Here is a tiny trained network, its code and every weight. The questions are about switching its units off for an input and a class, where a switched-off unit gives its printed mean instead of its output.

import numpy as np


def w(rows, s, z=0):
    codes = np.array(rows[::2]) - 128.0
    scale = np.full(codes.shape[1], s)
    scale[-1] = z or s
    return codes * scale


def norm(h):
    return h / np.sqrt((h * h).mean(-1, keepdims=True) + 1e-5)


def f(y):
    return np.maximum(y, 0)


def log_softmax(a):
    a = a - a.max(-1, keepdims=True)
    return a - np.log(np.exp(a).sum(-1, keepdims=True))


def net(x, mask):
    res = np.array(x, float).reshape(1, 5) / 4 @ E
    u = 0
    for l in range(2):
        y = f(norm(res) @ A[l][:, :-1].T + A[l][:, -1])
        res = res + np.where(mask[u : u + 5], y, B[l][:, -1]) @ B[l][:, :-1]
        u += 5
    return log_softmax(norm(res)[-1] @ U[:, :-1].T + U[:, -1])


A, B = {}, {}
E = w([
[47,35,164,136,135,125,159,190],'x0',
[116,119,133,116,137,120,104,123],'x1',
[41,139,76,252,186,172,137,50],'x2',
[169,84,16,112,193,157,130,181],'x3',
[210,92,163,233,151,26,133,123],'x4',
],0.0046)
A[0] = w([
[75,37,135,126,78,122,162,164,8],'0.n0',
[79,63,201,165,120,164,150,198,4],'0.n1',
[50,159,90,43,50,213,170,101,16],'0.n2',
[80,177,254,104,76,129,202,68,83],'0.n3',
[213,216,119,104,143,121,94,37,24],'0.n4',
],0.0062,0.0045)
B[0] = w([
[143,161,159,56,167,163,128,70,169],'0.n0',
[188,162,168,105,205,149,200,46,175],'0.n1',
[77,173,178,153,233,100,76,254,238],'0.n2',
[181,41,121,185,60,186,44,105,255],'0.n3',
[178,152,146,75,218,159,207,55,212],'0.n4',
],0.007,0.0039)
A[1] = w([
[171,96,151,59,76,108,132,174,83],'1.n0',
[83,1,185,116,156,137,213,145,119],'1.n1',
[182,108,160,210,159,17,151,127,1],'1.n2',
[163,57,36,114,169,170,138,180,18],'1.n3',
[41,138,73,213,143,139,141,74,48],'1.n4',
],0.0084,0.0019)
B[1] = w([
[49,111,42,176,112,49,240,116,228],'1.n0',
[232,213,82,106,162,182,142,54,248],'1.n1',
[2,154,120,78,176,211,59,234,246],'1.n2',
[130,96,243,213,47,137,43,51,218],'1.n3',
[165,96,115,49,50,16,202,183,254],'1.n4',
],0.0078,0.0045)
U = w([
[67,178,107,112,210,190,61,241,252],'0',
[211,194,105,86,218,197,181,14,140],'1',
[133,101,59,116,63,2,209,156,40],'2',
[168,68,147,207,49,186,11,67,62],'3',
],0.0092,0.0016)

Each question gives the input, the list of numbers given to net, and the class t.
The units are the neurons (one row each of A and B). Each row of codes is followed by its name. A weight is (code - 128) times the scale printed after its matrix; where a second scale follows, it is the last column's (A, B and U).
mask holds one flag per neuron, layer by layer. A switched-off neuron (its flag False) gives its mean, the last column of its row in B, instead of its output. The means were averaged over made-up inputs and are rounded, as every weight is.
A unit's drop is (log p(t) with every unit on - log p(t) with that unit switched off) / (log p(t) with every unit on - log p(t) with every unit switched off).
The circuit of an input: a set's keep is (log p(t) with only the set's units on - log p(t) with every unit switched off) / (log p(t) with every unit on - log p(t) with every unit switched off). Starting from all 10 units, units are removed one at a time, each time the one whose removal leaves the highest keep (on an exact tie, the one counted first), for as long as the keep stays at least 0.8.
circuit, biggest first: the units of the circuit, biggest drop first
k most important neurons: the k neurons with the biggest drops, biggest first
top k neurons in layer l: the k neurons of layer l with the biggest drops, biggest first
input [-3,-2,-1,4,1], class 3: circuit, biggest first -> 1.n3
input [4,-6,-2,-5,-4], class 3: top 2 neurons in layer 0 -> 0.n3; 0.n4
input [4,3,-4,-3,4], class 0: top 3 neurons in layer 1 -> 1.n2; 1.n4; 1.n3
input [6,-6,-1,-8,-2], class 3: 2 most important neurons -> 0.n3; 0.n4
input [5,-4,7,6,-1], class 2: top 2 neurons in layer 0 -> 0.n3; 0.n4
input [8,6,1,4,-6], class 1: 2 most important neurons -> 1.n1; 1.n2
input [-5,0,1,-6,-1], class 3: 3 most important neurons -> 0.n3; 1.n1; 0.n1
input [-6,1,-7,1,-3], class 2: 2 most important neurons -> 1.n0; 1.n1
input [7,1,6,8,0], class 3: 2 most important neurons -> 1.n3; 0.n4
input [8,-7,-5,-2,8], class 0: 2 most important neurons -> 1.n2; 0.n4
input [-5,7,-1,-1,-5], class 0: 3 most important neurons -> 0.n2; 1.n1; 0.n1
input [-6,-8,-2,-7,-8], class 0: 2 most important neurons -> 0.n2; 1.n3
input [-2,3,3,4,3], class 3: top 2 neurons in layer 1 -> 1.n3; 1.n0
input [7,4,8,4,-5], class 2: 3 most important neurons -> 1.n4; 0.n4; 1.n2
input [-2,6,-5,3,-4], class 2: circuit, biggest first -> 1.n0
input [-4,3,4,-1,4], class 0: top 2 neurons in layer 1 -> 1.n2; 1.n1
input [2,2,-8,3,-5], class 2: 2 most important neurons -> 1.n0; 1.n2
input [8,-4,-7,-6,-7], class 1: 3 most important neurons -> 1.n1; 0.n1; 1.n2
input [-6,4,-8,-2,-3], class 2: 2 most important neurons -> 1.n0; 1.n1
input [5,-4,4,-5,-2], class 1: circuit, biggest first -> 1.n1
input [8,-8,0,-7,4], class 1: top 2 neurons in layer 1 -> 1.n1; 1.n3
input [-7,3,-8,2,-7], class 2: top 2 neurons in layer 0 -> 0.n1; 0.n0
input [4,-6,4,-1,-2], class 1: 2 most important neurons -> 1.n1; 0.n1
input [-4,-6,-2,6,3], class 3: top 2 neurons in layer 1 -> 1.n3; 1.n1
input [0,-4,-1,1,1], class 0: 3 most important neurons -> 0.n3; 1.n2; 0.n0
input [-2,8,4,6,1], class 3: top 2 neurons in layer 1 -> 1.n3; 1.n0
input [1,8,-6,-2,8], class 0: top 2 neurons in layer 1 -> 1.n2; 1.n4
